Below are the code and all the weights of a small trained network. Each question names an input and a class and asks about switching units off, where a switched-off unit gives its printed mean instead of its output.

import numpy as np


def w(rows, s, z=0):
    codes = np.array(rows[::2]) - 128.0
    scale = np.full(codes.shape[1], s)
    scale[-1] = z or s
    return codes * scale


def norm(h):
    return h / np.sqrt((h * h).mean(-1, keepdims=True) + 1e-5)


def f(y):
    return y / 2 * (1 + np.tanh(0.7978845608 * (y + 0.044715 * y**3)))


def log_softmax(a):
    a = a - a.max(-1, keepdims=True)
    return a - np.log(np.exp(a).sum(-1, keepdims=True))


def net(x, mask):
    res = np.array(x, float).reshape(1, 7) / 4 @ E
    u = 0
    for l in range(4):
        y = f(norm(res) @ A[l][:, :-1].T + A[l][:, -1])
        res = res + np.where(mask[u : u + 5], y, B[l][:, -1]) @ B[l][:, :-1]
        u += 5
    return log_softmax(norm(res)[-1] @ U[:, :-1].T + U[:, -1])


A, B = {}, {}
E = w([
[253,191,166,119,111,108],'x0',
[126,64,48,237,156,44],'x1',
[34,152,140,106,112,216],'x2',
[211,137,149,2,148,91],'x3',
[130,173,193,212,98,154],'x4',
[115,63,53,111,178,111],'x5',
[132,94,206,149,156,98],'x6',
],0.0057)
A[0] = w([
[189,46,82,121,38,126,114],'L0N1',
[115,188,141,124,151,145,111],'L0N2',
[198,147,172,133,137,126,167],'L0N3',
[149,123,110,179,154,132,220],'L0N4',
[87,194,132,2,123,108,252],'L0N5',
],0.007,0.0018)
B[0] = w([
[237,140,57,81,133,106,150],'L0N1',
[214,155,131,181,100,236,139],'L0N2',
[81,76,111,96,2,93,181],'L0N3',
[98,246,135,136,148,112,162],'L0N4',
[64,156,174,101,236,238,254],'L0N5',
],0.0069,0.0046)
A[1] = w([
[67,125,45,161,133,160,83],'L1N1',
[175,155,209,222,106,153,44],'L1N2',
[123,122,137,182,128,119,123],'L1N3',
[190,47,247,174,211,128,178],'L1N4',
[140,134,90,66,129,155,251],'L1N5',
],0.011,0.0011)
B[1] = w([
[128,1,226,158,132,64,253],'L1N1',
[105,170,76,179,51,174,233],'L1N2',
[133,182,136,90,79,191,161],'L1N3',
[15,180,78,53,74,150,221],'L1N4',
[209,106,112,201,181,83,237],'L1N5',
],0.01,0.004)
A[2] = w([
[61,136,75,64,85,38,106],'L2N1',
[47,133,107,90,94,51,17],'L2N2',
[118,166,180,93,171,180,92],'L2N3',
[119,111,75,85,247,87,249],'L2N4',
[164,163,176,194,1,150,63],'L2N5',
],0.0082,0.0016)
B[2] = w([
[62,162,119,25,190,168,176],'L2N1',
[103,27,115,2,253,170,159],'L2N2',
[202,49,67,118,183,208,195],'L2N3',
[159,225,144,162,24,103,254],'L2N4',
[52,172,73,231,63,182,228],'L2N5',
],0.0073,0.0048)
A[3] = w([
[88,60,252,160,169,62,2],'L3N1',
[99,106,78,142,73,127,202],'L3N2',
[3,93,219,127,128,249,227],'L3N3',
[142,175,64,52,77,137,97],'L3N4',
[157,147,228,111,181,244,240],'L3N5',
],0.0072,0.00075)
B[3] = w([
[115,1,229,116,68,163,174],'L3N1',
[167,180,196,176,127,161,151],'L3N2',
[170,134,103,116,106,46,254],'L3N3',
[80,45,140,118,160,84,163],'L3N4',
[198,132,178,211,177,181,203],'L3N5',
],0.0085,0.0074)
U = w([
[53,149,82,25,162,123,222],'0',
[76,225,93,200,27,180,246],'1',
[215,144,160,133,203,232,16],'2',
[92,4,186,156,104,93,6],'3',
[212,170,50,127,136,10,88],'4',
],0.015,0.0017)

Each question gives the input, the list of numbers given to net, and the class t.
The units are the neurons (one row each of A and B). Each row of codes is followed by its name. A weight is (code - 128) times the scale printed after its matrix; where a second scale follows, it is the last column's (A, B and U).
mask holds one flag per neuron, layer by layer. A switched-off neuron (its flag False) gives its mean, the last column of its row in B, instead of its output. The means were averaged over made-up inputs and are rounded, as every weight is.
A unit's drop is (log p(t) with every unit on - log p(t) with that unit switched off) / (log p(t) with every unit on - log p(t) with every unit switched off).
The circuit of an input: a set's keep is (log p(t) with only the set's units on - log p(t) with every unit switched off) / (log p(t) with every unit on - log p(t) with every unit switched off). Starting from the 12 units with the biggest drops (on a tie, the unit counted first), units are removed one at a time, each time the one whose removal leaves the highest keep (on an exact tie, the one counted first), for as long as the keep stays at least 0.8.
units of the circuit, in order: the units of the circuit, biggest drop first
most important unit: the unit with the biggest drop
k most important neurons: the k neurons with the biggest drops, biggest first
top k neurons in layer l: the k neurons of layer l with the biggest drops, biggest first
drop of u: that unit's drop, to one decimal
input [3,3,-5,-2,0,-3,6], class 1: units of the circuit, in order	(L1N2)
input [0,0,-2,1,1,8,2], class 4: 4 most important neurons	(L0N1, L0N5, L2N4, L0N4)
input [-4,-6,-5,-7,5,6,7], class 1: 2 most important neurons	(L1N2, L0N5)
input [7,-3,-2,3,3,2,3], class 1: 2 most important neurons	(L2N5, L0N3)
input [-8,-4,7,-6,3,-7,-8], class 3: 2 most important neurons	(L1N1, L2N4)
input [7,-3,-4,-7,-3,7,3], class 4: 2 most important neurons	(L1N4, L0N1)
input [-6,1,1,7,-8,3,-4], class 4: 2 most important neurons	(L1N5, L2N4)
input [-6,4,-5,0,-2,-2,-7], class 3: 2 most important neurons	(L1N1, L3N1)
input [3,0,4,-1,-4,0,-8], class 2: 2 most important neurons	(L0N5, L0N3)
input [5,-8,2,2,8,6,2], class 1: 2 most important neurons	(L1N2, L2N5)
input [0,1,-7,2,4,-1,6], class 0: 3 most important neurons	(L1N4, L2N2, L2N1)
input [-8,-3,-3,4,-7,2,-2], class 4: 3 most important neurons	(L1N5, L2N4, L1N4)
input [0,-3,5,2,4,-4,-8], class 2: drop of L0N5	0.6
input [-7,0,-1,-3,-5,-6,8], class 0: drop of L1N4	0.6
input [8,4,6,-3,-8,1,-7], class 4: drop of L1N4	0.0
input [-7,2,7,-5,-6,6,-4], class 3: drop of L1N1	1.5
input [-2,-8,-5,-6,2,5,-6], class 3: most important neuron	(L1N1)
input [7,5,-4,-3,-5,5,7], class 0: top 2 neurons in layer 1	(L1N4, L1N5)
input [4,2,0,6,1,-5,8], class 0: 2 most important neurons	(L1N4, L2N2)
input [0,-8,7,8,-3,8,8], class 2: most important unit	L3N5
